[-186  104 -105  -13   99 -174  -78 -244  117   25 -104  -97  116  110
  -92   45  104   78  -98    6   53  -53  510  -71  374 -252   10   -4
  -31   -4  -95  -73   96] => (24)
[  47  120  263  118  174  101 -305 -132   20   46  172  247  184  -94
 -314 -173   34  258  124 -220  -57  -69  372  -40 -219  322 -200  247
  168  307  -82 -176 -156] => (24)
[ -93  -72   40    8   15  -11  -41 -379   19  120    3   74   18   44
   67  226 -102   28   16  -98  174  -70   31   -1  289  -35  119  215
  -87  -48  -73 -160   41] => (155)
[ 136  -95 -204   67 -248  -11   45  -41  -67 -232   30  -96    5   95
 -102  -86   -7  383   86  -28   70  -65  -35   72 -109  189 -100  138
   79  172   27  -18  -71] => (185)
[  32   27 -114  232 -194 -146 -338 -311   82 -364 -125   81 -280   50
  212  155  -82   11   45  349 -186  -60 -213  175  -10 -118  141   66
  187  500  -34 -229 -126] => (26)
[ 173  208  126  -57  106  178  341   -2  115 -346  170  -56   87 -108
 -250 -180  -74  159  163  -20   20   36  162   65   28   71   -1   96
  206   80 -150 -127 -137] => (179)
[  90  178 -211  -20 -151   60   73  136  -22 -137  248 -177  -99  118
  -33 -281 -141 -135  215   80 -112  -70 -164   36  -64   27   96  235
  194    9 -308  291   14] => (51)
[-134 -265  278    5  158 -101  243 -128  -98  -47  201 -113  181 -120
  -72  151  -67  478  -88   19  313  -46  332   18  254  231  178  268
 -127   75 -154 -321  -19] => (51)
[  68   45  -66  -12  -65  -98  -38  -24    4 -147  120   76  -37  175
   -9 -259  134  -88   81  251  -60  -20 -260   16 -147 -148  244  193
  -28  -37    7   56   66] => (96)
[-317   80   80   45   70   49 -199  -41  -52  -59  160 -148   51   66
  -52 -110    0  -93   -8   32  -73 -136   93 -322  191  -72  192  225
 -190 -108 -201  -28  187] => (185)
[-110  134  -52 -208  -82   48   95 -236  202   47  -69   22 -283 -165
   84  397   10 -129 -220   64  123  -62 -195  -63  300 -413  201    0
   78  -21 -508  191   79] => (24)
[ 334 -232  -50 -454 -189  353   22 -113  -19 -144 -213  140 -227 -183
  291 -447 -177 -177  -31 -155 -285  -48 -397 -145  257 -245  222  398
 -448  212 -331  -17  -18] => (96)
[ -89   48    1 -380   30  253   92  454  164 -439   62  169 -193 -200
 -154 -434  158 -517   10  178  -79  169 -202   35  364  122  552  -53
  452 -276 -110 -346  209] => (82)
[ 246   15 -163 -256 -151   34  -82    3  157  -13 -116   80 -143  205
   30 -233    0 -116   58  298  -89  -58  -94  -45  292 -196   56   62
  -50  111 -130    8   44] => (82)
[ -63   32 -126  -30   -7 -106   17  -15 -100 -194  174  -54  -92   74
  -64 -107  -22   -1   87    6    3 -105   -3  164  -77  -93  -17   69
  -15  -20  -21  -34  -53] => (155)
[ 200  -67   54   18 -200  245  -17  430  -87  -52   49 -159 -178  -48
  -18  255 -209  352 -216  354   17   60 -249 -281    7  349  -74  177
  175  -18 -440  -35 -318] => (98)
[ -31   75    1  340   69 -265  -99  -15   69   18  326 -294  275   74
 -153 -145  -69 -112  126    5   17   67  413  417 -267  310 -208    2
  330 -160  284   50  164] => (48)
[  -2   39  -32   22  -21  -56  -37 -163   24  -94   58   38   92  -63
  -97 -182   40   28   56  -29  -36    5  114   87    8  172   35   49
  103  231   17 -160  -50] => (82)
[-257 -237 -223 -117  -69 -303 -246   -1 -103  174  -78   99  -41   80
  259  212  188 -140 -259  334   17   70 -313  132   56 -230  208 -364
 -118  167  382 -428  194] => (73)
[-165   58 -104 -139  -36    3  171  -19 -192 -131  228   -3 -117  -90
 -157 -268  -91  285    9 -219 -118  -57  112  -19  -97   14   95  338
  167  123 -224 -174 -184] => (215)
[ 202 -279 -267 -137 -308   93  -32   63  310 -143 -271 -389  -60 -227
  163 -242   13  113 -295   96  -15  125  -28 -447  508   63  100  173
 -175 -280 -346   49  161] => (98)
[ -53  163   24   63   -2  -77  -10   15  -99 -251  354  -13  100   18
 -188 -138   11   54   96  -21 -139 -150  244  137 -295  113  195  285
   13  194  -37   73  124] => (26)
[  66  -88 -181 -158 -173  166 -146   65  -45  -66 -126 -108 -207  -28
   71  -72  -80 -179  -42  165 -132 -159  -72 -219  426  -68  167  213
  -47  -68 -344  189   84] => (205)
[-244 -154  159  -31  -68   88  189  -49  -93  -11  255  211  199  -67
 -104  -30  -43   -2   42 -158   16 -128  -76   22  -79   90  213  424
 -357   31 -295 -121   45] => (179)
[  19  -78  211   69  -17   45  -86   12  -89 -103  222  127   60  128
 -113 -165  -15   75   95   79  -78 -116 -171  -87 -158  254  -82  163
  -63  183 -213 -205   89] => (98)
[  25  188 -107  -21  -11  104   20  -24    3 -178   54   60  -18   48
 -201  -60  -13   70   88 -128  -53  -13   90  -19  -87   93  -58   41
   58  258  -44   31 -162] => (98)
[ -35  -11  -16    8   21   24 -145  -96  -43  -49 -125   55 -129  192
  111   -3 -123  -53   34  164  -76 -134   94  -83  422 -235   92   92
 -321  -59 -249   66  102] => (179)
[-102   26   59 -121  161   12  -50  -69  -76   51  235   34   39  -74
 -169 -334  -92   71  136 -195  -12  -29  194  152  -13   89  -35  244
   22   69   39 -114 -138] => (82)
[  65 -181  183   12  -61   72  225 -165  193  -89 -188  -64 -227  160
  171  193 -208 -163   57  146  212  -72 -237 -326  548 -155   19  -22
 -512 -319 -193  -13  109] => (179)
[ -76  105    1   40   -4  -67  -27   16  -34 -140  168    1   82  -17
  -47  -22   37 -148   92    1 -102  -65   25   65 -112  113  158  122
   39   28  -72   21   69] => (26)
[-116   33  306  115  387 -122   35   80  -66    3  326  -66   68   22
  -60  199   72 -313  168 -195  135   -8  -66  327 -439  -72 -179  -53
 -136 -321   70  303  -26] => (26)
[ -43  174  113  190   78   14  -14   56  -83 -192  227  135  -67   76
 -251  -56  -65  113  150    9  -44  -45   48   61 -190  208 -131  110
  177   28  -19   22 -104] => (155)
[-463  562  249 -377   98 -303  126  -38  165  258  385   57 -154   96
 -511 -214  289 -149 -234 -187 -390  233   68 -442 -627   -5   71  337
  647  263 -274 -125 -135] => (96)
[ -37  292   61   79  100   39   -7  224   -2 -175  240   99   62   86
 -132  -84   29 -314  172  -24 -167    0  -64   20 -301  101  133   90
   72  -64  -47  242   80] => (24)
[  35  -51   39  -28  -24    6   44  -72  -48 -161   52   57  -48 -107
  -49 -186   22   94   -5   -2  -91   -8   16  -84   40   36   63  158
   81   87 -196 -126  -30] => (73)
[ -55  197   66  169  -31  -75  241   22 -125 -387  459  121  113  221
 -116 -133   38 -189  214  198 -143 -140 -324  130 -330  -18  214  216
 -148   22 -223  224  284] => (185)
[ 254   91    4  -18   18   34  -24  -46  181 -219 -110   -7 -133    4
  117  152 -145  217   42  169   63  -87   76 -295  396  -82    6  -18
 -348   34 -331   92   66] => (24)
[  18  -53   20  -28   53   10  -16 -144   69   32  -10  -84   15  121
   41  -14  -85   23  -64   55   51  -36   59  -69  345 -174  -80  139
 -259 -183 -196   52  150] => (155)
[ 265  352  263  -79   49   92  283  352  119 -554  270  132 -217  -74
 -165  115 -157 -252  291  -55 -174    5 -166  313 -602  147  -27   56
  199   -7   73  174 -124] => (205)
[ -99  167  150   15  108   68   27  122  -96 -129  238   39   63   32
 -117  -68   -7 -226  173  -90 -118  -85 -127   33 -286  153   64   80
   -4  -18   43  113   36] => (98)
[ -82   66  244  -87  222  -80   88   36    5 -144  214  152  -25   30
 -154 -171   98  -61   46   12  -62  -14   -6 -147  -33   -5   66  101
  -37  -50 -208 -104   97] => (24)
[   3   47  -60  -10  -88  -53   74   40  -38 -116  268   50  -24  128
  -37  -42   23 -234   98   37  -94  -94 -283    6 -239  -51  165  275
 -116  -99  -50  193  102] => (51)
[   6 -168 -584  180 -220 -231 -188  -79  -31  444  101  -72  219  206
  -42  330 -125  316   29   66  188   16  275  268  154  153 -195   81
   83   60  330   79   60] => (82)
[  -8   -6  -45   -2    9  -49  -70  -81   61   -6   26  -92  -19  122
   25  108  -74   15   22  166   52  -96  116  -53  258  -99   60  150
  -94  -42 -168  117   74] => (48)
[ -35  -37  -10  -41   46  -75   66 -282 -137 -170  139    6  -45    3
   15 -555  -21 -123  102 -160  -46  -16   74  111   91   -9  217  183
  -71   52 -171 -138   48] => (26)
[ 114   29  130   91  -58   75   78   61  -58 -193   97   17  -60   -6
  -25  -44 -125   19  151  104  -19  -80  -34   55 -120  144   45   82
   28  173  -52   27 -109] => (73)
[  24   40  -27   87   26  -39 -111 -122   40    0   63 -145   16  199
    3 -107  -84  -87   27  182  -65  -83  153 -128  382  -89  -30  147
 -103 -110 -335  111  226] => (26)
[-122   84   14   79   29  -16  -35 -246   60  -62   24  -77   12   44
  -27   44 -118    6   40   51   51 -145  276 -172  438  -10   97  118
 -134   -7 -274   54  159] => (48)
[-101  -76   38   73   64   23 -119  -90   53   47   50  -63   -1   17
  -13  131  -91    1    4  -54   58  -40  151  -27  192  -69  -33  172
 -125  -71  -75   85   89] => (73)
[  52   81  -66   20  -65   27   22   13 -101 -159  327  -56  -33  104
 -140  -58  -53   47   72  -18  -32 -120 -201  161 -199  170   50  259
   82    1  -65  216  160] => (215)
[-310   14 -368   12 -262   33    8  224 -159  -69  136   45  116  -38
  -79   93   36  -37   10 -209 -120    1 -348  227 -287  137  102  245
   80 -168  165  229   50] => (185)
[-311   37  163  232  191 -201 -333 -340  345   50  -13   82 -196  272
  218  259   38 -395  169  -43   74   97 -319 -165  202 -240   21  -49
   41 -282 -243  -37  408] => (155)
[-365  273  261  -13  222  -62   68   -2    3 -289  267  266   51  -75
 -266 -388   75 -292  125 -133 -396  -33   31 -146 -213   32   36  208
 -128  155 -129 -124  -24] => (155)
[  62   10  308   33  -37  -77  154   69  -33 -372  263  -31  216   29
   61 -239    3   52    4   79 -183  -94   58  -55 -306  173  378  287
 -275   73  -73 -241  320] => (215)
[ -72 -129   18  116   51  -75   -8 -110  -27  -60  -39  -57    0   86
   72   96  -55   18  -27   93   86  -95  317   -1  240 -250   98  111
 -184 -210  -62  -15   57] => (48)
[ 165 -101  -52  162  177 -444 -202 -493  111   15  111    4  242  293
 -107 -392  209 -408  156   25  129   45  487  899 -272 -125    7  141
  -78   35  645  174  -61] => (82)
[ -69  239    9   79   71  125  108  182 -110 -270  184   13  -27   57
 -221   19  -61  -78  160  -33 -109  -67  -52  -20 -127  135   18  133
  107  -92   93  201  -74] => (155)
[-206 -173 -253  -29   75 -135  401  130 -383 -116  -74 -520  113   31
  219 -212  -70  -48   46 -155  148   54   45  536  -53 -208  159  -92
 -147 -225  313  330 -153] => (205)
[   7  -58  -96   24  -42  -36  -67 -207  121  -83 -119  -95  -96   38
   55   65  -70    6  -93  107   61  -65  243 -106  471 -205   52   73
 -253  -70 -166   11   94] => (26)
[ -71  223  151   21  118   44   80   74  -17 -174  230   30   81   44
 -177  -51   -6 -157  118  -97 -115  -75   33   -2 -168  114   53  113
   13   56  -84  166  126] => (24)
[ -95 -179  -95  103  -47    5  -89 -108  -13   83   -4  -98    5   -8
   27   13 -101   68  -29    5   59 -136  227  -84  339  -54   -6  196
 -211 -128 -178   39   60] => (215)
[ -31  -70   50  -61   21   21  -28  -13   67  189 -103 -112   16   58
   38  246  -14   11 -171    0  124    1  299    1  198 -203   10   47
 -107 -127 -127   66   31] => (26)
[  42  150 -139   12  -49  -59   62  205  -34 -196  152  -59  -34  150
  -57 -115   55  -89   35  101  -72   24 -180   20 -157   39   57  -39
   60 -189  -22  255  190] => (48)
[  23  -16   65  -67  -27  -30   72  -60   22 -127  -18   36   -3  -57
   10 -197    4   20  -20   46  -70  -33   41 -103   80  -18  111   90
  -49   56 -102 -174   -2] => (24)
[  16   75  323 -359  -34 -397  198  105 -124 -241   17  -12 -227  244
  221  201   -2   90 -158  306  -24  -52 -200  414 -711 -289  200   35
 -312  356   97 -191 -474] => (48)
[-148  146   82  -92   94  -38   74  142  -39  -98  202  -30  141  -41
 -110 -143   45 -131   63  -51 -127    8  162  101 -178   47  120   80
   72  128  -92  -27    3] => (73)
[-198   -9 -125 -242  -26   28   48 -128  -18 -161   42    1 -318 -135
   46 -159   52    8 -120 -104   28  -17  -77 -316  327 -175  334   14
    9   87 -498 -167  160] => (155)
[ -11   49   45  151   15  -51 -139 -123   48 -177  186   26 -133  206
 -154   60  -76  159  143  115   74  -50 -108   49   54  125 -139  161
  203   62 -265  -41   82] => (205)
[ -44  -31 -168 -204  -54  -29  -83   79  -38  -51   18  -81 -102 -213
   75 -213  -58   -6  -17    7  -46   -4  114   88  139   16  200   16
    1   26 -113 -156  -89] => (179)
[ 125  204  267 -223  201  -70  283  106  118 -168  -31  170 -131 -110
  -88  -32  143  157    8   80   74   90  169  -27  -26 -147   32 -278
  178  -62 -129 -233 -108] => (26)
[ -64  169   44  -45   69   46    8  268  -88  -86  287   33   48   -6
 -142  -83   47 -160  126   66 -135  -57  -60   62 -252  131  115   53
  222   44  -43   82   79] => (155)
[ -69 -123 -220  -30 -162  106 -187 -292  -38  -49 -108 -229   92 -262
   85 -464  112  142 -246   -5 -100  -75  225 -275  359 -134  280  194
 -140  291 -437  -79   81] => (26)
[ -62  -68  160   -8   81   56   57  -74   26   33  -23  -51   95   -6
  -11   37  -95   52   16   48   41 -108  119  -86  273  -29  -28  149
 -184 -104  -73   50   43] => (48)
[  20   -6   17  -77   51   12  -34  -64    6  -87  112   12  -10 -125
  -23 -121    8   24   52  -33  -21  -58    6  -58   41   11   69  106
   68  105 -206 -129  -12] => (24)
[ -25    6   23  145  -32   48  -75 -164   93  -46  -41  -20   -2   40
  -28  259  -83  149  -26  108  108  -69  142 -147  304  -53   28  149
 -113  -13 -162    2   49] => (96)
[  68  114  146  158 -101  106 -104  288  -81 -246  197  190  203  -70
 -181 -141   78   61   76  189 -324 -153   95 -234 -344  241  151  274
  -90  190  -65  -16   63] => (96)
[-326 -187 -629  256 -517  398  125 -104 -596 -603   17 -285  211 -561
  112    3 -152  200  -61 -711   51 -152 -212  405 -229  462  547  148
  -37  244  498   -7    2] => (185)
[ -87  154  173  114  108  -35  -58  118   18 -130  160   74   58   87
  -47  -49   74 -155  120  122 -134  -76 -113   35 -309  -30   54  -22
  -97   -3  109  174  150] => (98)
[  13   71   24   66   -3    7 -156  122   30 -109  145  -13   34   40
 -142  -56   21 -166  213   99  -49  -80 -182   34  -71  253 -127    4
  144  -40   56    7   38] => (96)
[ -62    7 -165  -36  -67  116  -34  140 -107  -22   43  -50   23   36
 -134  -65  -86  -85  185 -198   75  -35   77  340  -45  262  -44   39
  111  100  -35  140 -203] => (179)
[-159  103   54  197   65  -22  -49  110  -21 -191  253   27  180    0
 -198 -126   96 -212  106   57 -108  -47   84   32 -162  225  117   51
  109  -14   76   74  191] => (48)
